Here is a tiny trained network, its code and every weight. The questions are about switching its units off for an input and a target symbol, where a switched-off unit gives its printed mean instead of its output.

import numpy as np


def w(rows, s, z=0):
    codes = np.array(rows[::2]) - 128.0
    scale = np.full(codes.shape[1], s)
    scale[-1] = z or s
    return codes * scale


def f(y):
    return np.maximum(y, 0)


def softmax(a):
    e = np.exp(a - a.max(-1, keepdims=True))
    return e / e.sum(-1, keepdims=True)


def log_softmax(a):
    a = a - a.max(-1, keepdims=True)
    return a - np.log(np.exp(a).sum(-1, keepdims=True))


def net(x, mask):
    ids = ['ΦΨαγδεζθλμπσω'.index(c) for c in x.split()]
    T = len(ids)
    res = E[ids] + P[:T]
    u = 0
    for l in range(2):
        r = res
        for j in range(2):
            rows = slice(2 * j, 2 * j + 2)
            q, k, v = (r @ M[l][rows].T for M in (Q, K, V))
            z = softmax(np.where(np.tri(T) > 0, q @ k.T / 2**0.5, -1e9)) @ v
            o = O[l][rows]
            res = res + np.where(mask[u + j], z, o[:, -1]) @ o[:, :-1]
        u += 2
        y = f(res @ A[l][:, :-1].T + A[l][:, -1])
        res = res + np.where(mask[u : u + 12], y, B[l][:, -1]) @ B[l][:, :-1]
        u += 12
    return log_softmax(res[-1] @ U[:, :-1].T + U[:, -1])


Q, K, V, O, A, B = {}, {}, {}, {}, {}, {}
E = w([
[166,173,21],'Φ',
[95,133,156],'Ψ',
[107,160,102],'α',
[106,52,113],'γ',
[100,65,122],'δ',
[202,218,127],'ε',
[185,148,111],'ζ',
[74,75,9],'θ',
[190,130,119],'λ',
[187,175,150],'μ',
[136,136,146],'π',
[133,160,97],'σ',
[106,117,188],'ω',
],0.013)
P = w([
[253,41,116],'0',
[115,185,88],'1',
[117,168,87],'2',
[120,167,87],'3',
[116,169,82],'4',
[122,163,88],'5',
[120,165,86],'6',
[115,171,83],'7',
[118,171,82],'8',
[116,173,82],'9',
],0.0062)
Q[0] = w([
[97,65,28],'0.h1',
[109,64,33],'0.h1',
[110,6,24],'0.h2',
[183,200,117],'0.h2',
],0.012)
K[0] = w([
[218,23,187],'0.h1',
[248,38,166],'0.h1',
[126,30,95],'0.h2',
[182,154,211],'0.h2',
],0.011)
V[0] = w([
[132,3,212],'0.h1',
[90,82,69],'0.h1',
[192,106,176],'0.h2',
[71,181,71],'0.h2',
],0.0078)
O[0] = w([
[2,185,98,49],'0.h1',
[158,192,105,232],'0.h1',
[124,213,139,51],'0.h2',
[140,63,141,244],'0.h2',
],0.0087,0.0011)
A[0] = w([
[140,125,92,215],'0.n1',
[149,134,88,211],'0.n2',
[184,174,111,104],'0.n3',
[134,56,73,95],'0.n4',
[165,178,87,41],'0.n5',
[114,84,64,254],'0.n6',
[118,131,254,234],'0.n7',
[187,193,90,56],'0.n8',
[178,148,231,148],'0.n9',
[153,52,124,119],'0.n10',
[115,107,78,238],'0.n11',
[72,131,86,109],'0.n12',
],0.0099,0.0047)
B[0] = w([
[144,125,95,215],'0.n1',
[150,120,94,217],'0.n2',
[139,102,173,179],'0.n3',
[139,116,82,175],'0.n4',
[75,52,164,154],'0.n5',
[126,120,81,255],'0.n6',
[106,2,137,166],'0.n7',
[121,59,164,177],'0.n8',
[114,88,190,176],'0.n9',
[142,129,74,159],'0.n10',
[123,127,79,234],'0.n11',
[77,133,116,177],'0.n12',
],0.011,0.007)
Q[1] = w([
[85,200,3],'1.h1',
[169,179,199],'1.h1',
[118,185,180],'1.h2',
[147,188,223],'1.h2',
],0.007)
K[1] = w([
[189,59,73],'1.h1',
[122,108,190],'1.h1',
[157,109,251],'1.h2',
[77,199,253],'1.h2',
],0.007)
V[1] = w([
[162,83,121],'1.h1',
[3,156,141],'1.h1',
[159,114,217],'1.h2',
[163,200,96],'1.h2',
],0.0063)
O[1] = w([
[162,118,118,153],'1.h1',
[78,99,155,115],'1.h1',
[131,102,54,2],'1.h2',
[94,255,150,133],'1.h2',
],0.0089,0.015)
A[1] = w([
[224,84,111,59],'1.n1',
[181,254,186,87],'1.n2',
[63,42,142,104],'1.n3',
[85,167,183,158],'1.n4',
[140,186,62,164],'1.n5',
[156,122,194,253],'1.n6',
[81,52,106,163],'1.n7',
[140,196,43,168],'1.n8',
[187,140,194,214],'1.n9',
[172,141,204,230],'1.n10',
[135,59,86,219],'1.n11',
[46,174,112,112],'1.n12',
],0.0095,0.0053)
B[1] = w([
[214,144,174,214],'1.n1',
[2,88,130,156],'1.n2',
[2,90,228,196],'1.n3',
[144,168,81,162],'1.n4',
[163,174,203,203],'1.n5',
[80,173,67,232],'1.n6',
[69,59,116,219],'1.n7',
[168,172,215,223],'1.n8',
[97,193,100,226],'1.n9',
[67,183,87,227],'1.n10',
[175,74,96,254],'1.n11',
[99,153,166,186],'1.n12',
],0.0089,0.0087)
U = w([
[102,83,86,170],'Φ',
[77,206,116,107],'Ψ',
[111,106,112,114],'α',
[178,210,247,132],'γ',
[117,106,110,115],'δ',
[123,104,5,209],'ε',
[191,151,210,174],'ζ',
[95,70,212,2],'θ',
[175,77,116,73],'λ',
[100,144,212,87],'μ',
[162,143,28,202],'π',
[129,78,86,94],'σ',
[162,138,27,203],'ω',
],0.011,0.0043)

Each question gives the input, a string of symbols that net reads in full, and the target symbol t.
The units are the heads (2 rows each of Q, K, V and O) and the neurons (one row each of A and B). Each row of codes is followed by its name. A weight is (code - 128) times the scale printed after its matrix; where a second scale follows, it is the last column's (O, A, B and U).
mask holds one flag per unit, layer by layer, with each layer's heads first. A switched-off unit (its flag False) gives its mean, the last column of its rows in O or B, instead of its output. The means were averaged over made-up inputs and are rounded, as every weight is.
A unit's drop is (log p(t) with every unit on - log p(t) with that unit switched off) / (log p(t) with every unit on - log p(t) with every unit switched off).
The circuit of an input: a set's keep is (log p(t) with only the set's units on - log p(t) with every unit switched off) / (log p(t) with every unit on - log p(t) with every unit switched off). Starting from the 12 units with the biggest drops (on a tie, the unit counted first), units are removed one at a time, each time the one whose removal leaves the highest keep (on an exact tie, the one counted first), for as long as the keep stays at least 0.8.
circuit, biggest first: the units of the circuit, biggest drop first
unit that matters most: the unit with the biggest drop
k most important neurons: the k neurons with the biggest drops, biggest first
k most important neurons of layer l: the k neurons of layer l with the biggest drops, biggest first
which heads matter: for each layer, one digit per head in row order, 1 if its drop is at least 0.15 and else 0, layers parted by /
input Φ θ γ δ α δ, target ζ: which heads matter	11 / 10
input δ δ α σ ε θ δ Φ, target Ψ: most important neuron	(0.n7)
input λ ε δ μ ω, target θ: which heads matter	10 / 01
input δ θ γ γ, target μ: circuit, biggest first	(0.h1; 1.h1; 1.n3)
input γ σ δ, target Ψ: 2 most important neurons of layer 1	(1.n1; 1.n4)
input ω Ψ γ, target θ: circuit, biggest first	(0.h1; 1.n3; 1.h1)
input Φ α α ζ σ θ σ λ, target Ψ: 2 most important neurons of layer 0	(0.n6; 0.n4)
input γ σ δ θ ε γ, target Ψ: circuit, biggest first	(0.h1; 0.n7)
input ω Ψ μ σ θ θ, target θ: circuit, biggest first	(1.n3; 0.h2; 1.h2)
input λ Φ σ α λ σ α, target γ: 4 most important neurons	(0.n7; 1.n8; 0.n9; 1.n5)
input ζ ω ω Ψ, target Φ: circuit, biggest first	(1.h2; 0.n7; 1.n7)
input Φ γ Φ Φ μ λ ζ Ψ δ, target ζ: 2 most important neurons	(1.n8; 1.n1)
input ε μ ε α θ σ θ δ, target λ: which heads matter	11 / 10
input ω ζ σ Φ δ, target θ: 2 most important neurons	(1.n3; 1.n6)
input μ Ψ σ Ψ σ, target ζ: which heads matter	10 / 01
input ε θ γ ε γ π α δ σ, target Ψ: 4 most important neurons of layer 1	(1.n2; 1.n11; 1.n10; 1.n9)
input δ Φ ε, target μ: which heads matter	10 / 10
input ε δ Φ θ α ε Ψ θ μ θ, target λ: most important neuron	(1.n8)
input θ ω π ε Φ, target γ: which heads matter	00 / 11
input ε θ ε λ θ α γ, target λ: unit that matters most	0.h2
input μ ω γ θ σ λ δ ε π, target Ψ: 2 most important neurons of layer 0	(0.n6; 0.n4)
input θ π θ π α ζ γ δ Ψ α, target Ψ: which heads matter	10 / 01
input θ ζ ε θ Ψ θ ω, target Ψ: which heads matter	00 / 01
input λ θ δ λ α θ Φ α θ ζ, target Ψ: which heads matter	00 / 01
input θ ε ω μ θ γ, target γ: which heads matter	10 / 11
input γ θ α ω σ, target Ψ: which heads matter	10 / 01
